Small tables with named rows and columns. After each table, cells are looked up by row and column.

lizapos:
cols = bazu, dabavi, nok, fofo, naf, pakesis, kitud, dis, vug, zul
tidaf: [0.58, 0.52, 0.30, 0.18, 0.66, 0.45, 0.70, 0.16, 0.19, 0.54]
nidote: [0.55, 0.12, 0.42, 0.57, 0.63, 0.22, 0.32, 0.66, 0.33, 0.64]
moru: [0.49, 0.42, 0.65, 0.56, 0.39, 0.48, 0.67, 0.50, 0.51, 0.30]
gidobed: [0.35, 0.61, 0.53, 0.51, 0.33, 0.40, 0.43, 0.56, 0.26, 0.30]
linuvap: [0.43, 0.59, 0.53, 0.40, 0.69, 0.51, 0.33, 0.56, 0.70, 0.29]
kof: [0.56, 0.42, 0.57, 0.33, 0.28, 0.55, 0.44, 0.48, 0.35, 0.45]
vipevun: [0.47, 0.33, 0.61, 0.43, 0.47, 0.53, 0.41, 0.18, 0.72, 0.55]
vipokiz: [0.22, 0.45, 0.37, 0.78, 0.30, 0.52, 0.36, 0.58, 0.40, 0.43]
muvov: [0.40, 0.42, 0.48, 0.38, 0.24, 0.45, 0.31, 0.26, 0.46, 0.38]

What is the zul of muvov in lizapos? 0.38
What is the dis of nidote in lizapos? 0.66
What is the zul of tidaf in lizapos? 0.54
What is the pakesis of gidobed in lizapos? 0.40
What is the kitud of gidobed in lizapos? 0.43
What is the bazu of tidaf in lizapos? 0.58
What is the kitud of vipokiz in lizapos? 0.36
What is the zul of vipevun in lizapos? 0.55
What is the kitud of linuvap in lizapos? 0.33
What is the bazu of gidobed in lizapos? 0.35
What is the bazu of linuvap in lizapos? 0.43
What is the vug of vipevun in lizapos? 0.72
What is the vug of kof in lizapos? 0.35

Table fir
,kinoge,gidof,papuve,mobu,nolupes,poz,likulos,fipopak,bufemi
sef,79.6,57.5,70.6,47.7,57.8,70.7,81.2,65.7,92.6
sobofi,88.5,81.6,77.7,73.1,83.4,92.9,66.4,18.7,62.4
pibasa,75.4,67.8,85.5,78.8,92.0,77.2,83.8,87.7,85.5
reropo,75.6,63.9,84.9,74.2,91.6,77.5,82.2,74.5,85.1
gat,81.6,75.6,70.8,62.8,55.1,72.5,83.5,68.2,90.9
gufog,76.8,55.8,84.2,65.5,94.3,80.0,77.4,97.4,80.8

gat, fipopak: 68.2
pibasa, nolupes: 92.0
sobofi, mobu: 73.1
sef, likulos: 81.2
reropo, likulos: 82.2
pibasa, kinoge: 75.4
gat, poz: 72.5
sef, poz: 70.7

sofupim:
	nidovob	dunifeb	poduvuk	mol	deruv
sepa	0.02	-0.16	0.09	0.05	-0.02
lero	0.27	0.08	0.01	0.24	-0.03
febe	0.01	0.60	-0.25	-0.51	0.05
musobo	0.02	-0.09	0.44	0.30	-0.04
tamenu	0.24	-0.57	0.30	0.80	0.05
gisub	-0.11	-0.10	-0.09	0.14	0.31
bavirib	0.14	0.36	-0.28	-0.29	-0.01
ran	-0.12	0.36	0.04	-0.41	0.04
bib	0.02	0.25	0.41	-0.18	-0.25
rimazil	-0.03	-0.20	0.23	0.31	0.25
mefarad	-0.12	-0.06	0.24	0.13	0.19
zuna	0.09	0.05	-0.05	0.04	-0.03

deruv of sepa is -0.02
deruv of gisub is 0.31
poduvuk of mefarad is 0.24
poduvuk of bib is 0.41
dunifeb of zuna is 0.05
dunifeb of musobo is -0.09
poduvuk of rimazil is 0.23
nidovob of zuna is 0.09
poduvuk of sepa is 0.09
mol of mefarad is 0.13
nidovob of ran is -0.12
deruv of tamenu is 0.05
dunifeb of rimazil is -0.20
mol of bib is -0.18
poduvuk of ran is 0.04
poduvuk of bavirib is -0.28
mol of musobo is 0.30
mol of sepa is 0.05
mol of lero is 0.24
deruv of bib is -0.25
Which row has the largest nidovob? lero

lanot =
|  | guf | pinezaf | deneve | tuvuso | rul | kagaf | sof | moro |
|---|---|---|---|---|---|---|---|---|
| dez | 199 | 106 | 148 | 130 | 152 | 211 | 192 | 79 |
| fovu | 140 | 119 | 148 | 98 | 186 | 70 | 185 | 162 |
| ginu | 147 | 165 | 134 | 192 | 89 | 230 | 92 | 112 |
| gipo | 99 | 178 | 133 | 169 | 112 | 122 | 83 | 178 |
| divuz | 193 | 120 | 144 | 152 | 130 | 236 | 166 | 76 |
| nopupi | 82 | 185 | 132 | 167 | 115 | 91 | 74 | 199 |
| mif | 131 | 169 | 133 | 185 | 96 | 195 | 88 | 134 |
| zurede | 103 | 150 | 141 | 120 | 163 | 49 | 136 | 196 |
| savu | 159 | 153 | 136 | 182 | 99 | 232 | 111 | 103 |
| gulim | 155 | 154 | 137 | 178 | 103 | 221 | 112 | 109 |
| revobal | 109 | 180 | 132 | 183 | 98 | 158 | 75 | 161 |
| moreful | 161 | 148 | 138 | 173 | 108 | 222 | 122 | 104 |
| pireduz | 190 | 101 | 150 | 112 | 172 | 168 | 206 | 98 |

moreful, rul: 108
gipo, kagaf: 122
divuz, kagaf: 236
zurede, tuvuso: 120
dez, kagaf: 211
gipo, moro: 178
nopupi, guf: 82
fovu, pinezaf: 119
divuz, deneve: 144
ginu, tuvuso: 192
divuz, sof: 166
zurede, kagaf: 49
gipo, pinezaf: 178
savu, rul: 99
savu, tuvuso: 182
divuz, moro: 76
Row with the largest kagaf: divuz

